Below is a small trained network, with its code and all its weights. Each question gives an input and a class and asks what happens when units are switched off, that is, made to give their printed mean instead of their output.

import numpy as np


def w(rows, s, z=0):
    codes = np.array(rows[::2]) - 128.0
    scale = np.full(codes.shape[1], s)
    scale[-1] = z or s
    return codes * scale


def f(y):
    return np.maximum(y, 0)


def log_softmax(a):
    a = a - a.max(-1, keepdims=True)
    return a - np.log(np.exp(a).sum(-1, keepdims=True))


def net(x, mask):
    res = np.array(x, float).reshape(1, 8) / 4 @ E
    y = f(res @ A[0][:, :-1].T + A[0][:, -1])
    res = res + np.where(mask, y, B[0][:, -1]) @ B[0][:, :-1]
    return log_softmax(res[-1] @ U[:, :-1].T + U[:, -1])


A, B = {}, {}
E = w([
[55,223,22,81,211,137,187,113,159,206],'x0',
[141,148,134,161,207,102,215,247,32,76],'x1',
[129,128,129,129,125,132,129,134,132,132],'x2',
[124,124,143,124,125,127,139,131,130,136],'x3',
[212,103,111,16,125,2,53,190,89,216],'x4',
[140,123,130,130,105,142,145,157,150,143],'x5',
[154,47,98,18,64,177,206,69,46,99],'x6',
[45,20,80,144,181,192,64,178,96,176],'x7',
],0.0073)
A[0] = w([
[192,108,91,60,120,37,156,138,116,111,109],'n0',
[101,133,125,221,125,254,129,91,144,79,50],'n1',
[162,116,112,93,115,65,94,147,95,182,72],'n2',
[130,105,80,89,165,51,74,181,137,207,109],'n3',
[216,188,143,63,74,126,216,65,127,105,140],'n4',
[119,155,110,183,166,90,199,218,47,65,116],'n5',
[82,159,99,199,116,196,210,75,137,93,102],'n6',
[138,99,206,132,98,136,47,134,116,62,51],'n7',
[88,165,23,74,186,141,196,139,114,156,102],'n8',
[127,125,103,117,64,151,69,49,171,133,43],'n9',
[123,181,179,234,182,73,75,173,163,195,50],'n10',
[156,207,141,128,87,56,179,145,140,63,128],'n11',
[91,8,78,74,123,215,143,151,60,151,144],'n12',
[179,129,96,57,84,44,57,154,80,207,64],'n13',
[151,180,110,105,141,112,190,141,161,178,173],'n14',
[104,114,141,149,180,173,59,182,160,163,109],'n15',
[164,121,219,148,76,96,125,164,150,29,83],'n16',
[80,233,72,91,199,150,169,109,178,246,2],'n17',
[127,154,95,242,168,134,82,158,183,162,110],'n18',
[149,42,146,163,89,162,57,181,89,131,106],'n19',
[109,107,117,102,108,137,80,59,177,184,91],'n20',
[162,146,129,158,212,108,201,221,29,108,60],'n21',
[117,162,150,86,87,102,109,90,215,143,117],'n22',
[157,84,198,177,114,121,116,126,105,116,59],'n23',
[116,153,126,145,106,156,70,98,197,154,38],'n24',
],0.0082,0.0043)
B[0] = w([
[100,166,171,96,166,149,135,114,144,63,212],'n0',
[84,150,164,55,132,176,183,199,227,63,228],'n1',
[65,123,182,95,110,145,180,191,198,96,206],'n2',
[73,167,165,69,152,200,140,195,182,70,248],'n3',
[170,189,187,151,160,202,42,89,81,173,226],'n4',
[172,68,97,118,171,110,216,112,159,211,245],'n5',
[107,210,168,72,138,168,166,212,173,75,221],'n6',
[90,116,87,151,60,50,159,164,100,114,203],'n7',
[94,146,87,176,49,36,54,106,64,78,214],'n8',
[184,47,66,110,152,108,195,93,165,192,196],'n9',
[189,232,216,41,127,139,138,58,22,164,236],'n10',
[120,121,67,163,255,166,83,106,148,182,202],'n11',
[200,216,201,118,202,168,29,42,69,188,239],'n12',
[66,122,159,73,150,174,176,208,164,74,254],'n13',
[101,121,142,193,97,135,86,98,103,105,191],'n14',
[169,121,160,164,208,185,97,72,113,196,209],'n15',
[157,132,97,188,46,124,40,154,93,123,220],'n16',
[122,122,39,209,6,47,98,209,79,91,226],'n17',
[126,161,195,99,154,88,113,94,65,149,221],'n18',
[107,161,83,214,64,86,80,145,110,130,229],'n19',
[132,26,79,112,119,96,181,91,134,185,203],'n20',
[141,15,50,114,158,96,201,84,185,197,246],'n21',
[189,79,89,147,176,135,141,112,149,178,197],'n22',
[64,123,82,140,58,79,133,156,103,106,186],'n23',
[149,85,128,81,150,107,208,98,136,178,184],'n24',
],0.0075,0.0096)
U = w([
[45,150,187,83,140,156,223,217,241,24,61],'0',
[133,2,57,108,145,93,237,98,194,225,77],'1',
[165,205,215,79,121,126,134,58,40,138,177],'2',
[63,120,68,208,15,46,88,184,104,76,58],'3',
[116,174,158,164,193,167,57,106,141,177,253],'4',
],0.0087,0.0062)

Each question gives the input, the list of numbers given to net, and the class t.
The units are the neurons (one row each of A and B). Each row of codes is followed by its name. A weight is (code - 128) times the scale printed after its matrix; where a second scale follows, it is the last column's (A, B and U).
mask holds one flag per neuron, in row order. A switched-off neuron (its flag False) gives its mean, the last column of its row in B, instead of its output. The means were averaged over made-up inputs and are rounded, as every weight is.
A unit's drop is (log p(t) with every unit on - log p(t) with that unit switched off) / (log p(t) with every unit on - log p(t) with every unit switched off).
The circuit of an input: a set's keep is (log p(t) with only the set's units on - log p(t) with every unit switched off) / (log p(t) with every unit on - log p(t) with every unit switched off). Starting from the 12 units with the biggest drops (on a tie, the unit counted first), units are removed one at a time, each time the one whose removal leaves the highest keep (on an exact tie, the one counted first), for as long as the keep stays at least 0.8.
units of the circuit, in order: the units of the circuit, biggest drop first
unit that matters most: the unit with the biggest drop
top k neurons: the k neurons with the biggest drops, biggest first
drop when u is switched off: that unit's drop, to one decimal
input [7,-1,2,4,-4,6,-7,6], class 2: unit that matters most : n10
input [1,1,2,7,-2,0,6,-8], class 4: units of the circuit, in order : [n11 n10 n4]
input [5,-3,-8,-8,7,-4,-1,7], class 0: top 3 neurons : [n3 n13 n2]
input [8,-7,3,-8,-6,-4,-3,-2], class 3: top 2 neurons : [n17 n8]
input [5,3,-5,-3,-5,3,6,-7], class 4: units of the circuit, in order : [n4 n11]
input [8,-1,-8,7,-7,5,-8,-1], class 2: top 2 neurons : [n10 n18]
input [-7,6,5,4,-2,7,-2,-7], class 3: top 3 neurons : [n16 n23 n12]
input [4,-1,2,-3,6,0,-8,-4], class 2: top 3 neurons : [n10 n1 n18]
input [-5,-3,0,-5,-6,0,5,-2], class 0: top 2 neurons : [n1 n6]
input [7,8,6,-7,6,4,-7,5], class 1: top 2 neurons : [n21 n5]
input [-7,7,6,8,5,-8,1,7], class 1: top 4 neurons : [n21 n5 n17 n8]
input [-7,1,-1,1,1,2,-1,-8], class 4: top 3 neurons : [n11 n4 n17]
input [3,-2,-5,-4,-1,8,2,1], class 3: top 2 neurons : [n10 n15]
input [-5,-3,-4,0,-7,-3,6,4], class 0: unit that matters most : n1
input [-6,7,4,-6,-5,6,1,-8], class 4: top 3 neurons : [n4 n16 n11]
input [6,6,8,-3,-3,-8,0,4], class 1: top 2 neurons : [n21 n5]
input [-8,6,-1,-2,-1,1,-1,2], class 3: top 2 neurons : [n16 n19]
input [-1,0,-7,-4,7,1,5,-7], class 0: top 2 neurons : [n13 n2]
input [3,-8,1,0,-3,-5,-8,-2], class 1: drop when n22 is switched off : 0.2
input [5,4,-7,-2,-3,3,0,2], class 3: drop when n8 is switched off : 0.6
input [1,-3,7,-7,5,1,6,5], class 2: units of the circuit, in order : [n12]
input [-8,-7,-5,-1,-4,-6,-2,0], class 3: drop when n23 is switched off : 0.2
input [-2,1,7,-2,8,-4,2,-2], class 0: drop when n5 is switched off : 0.0
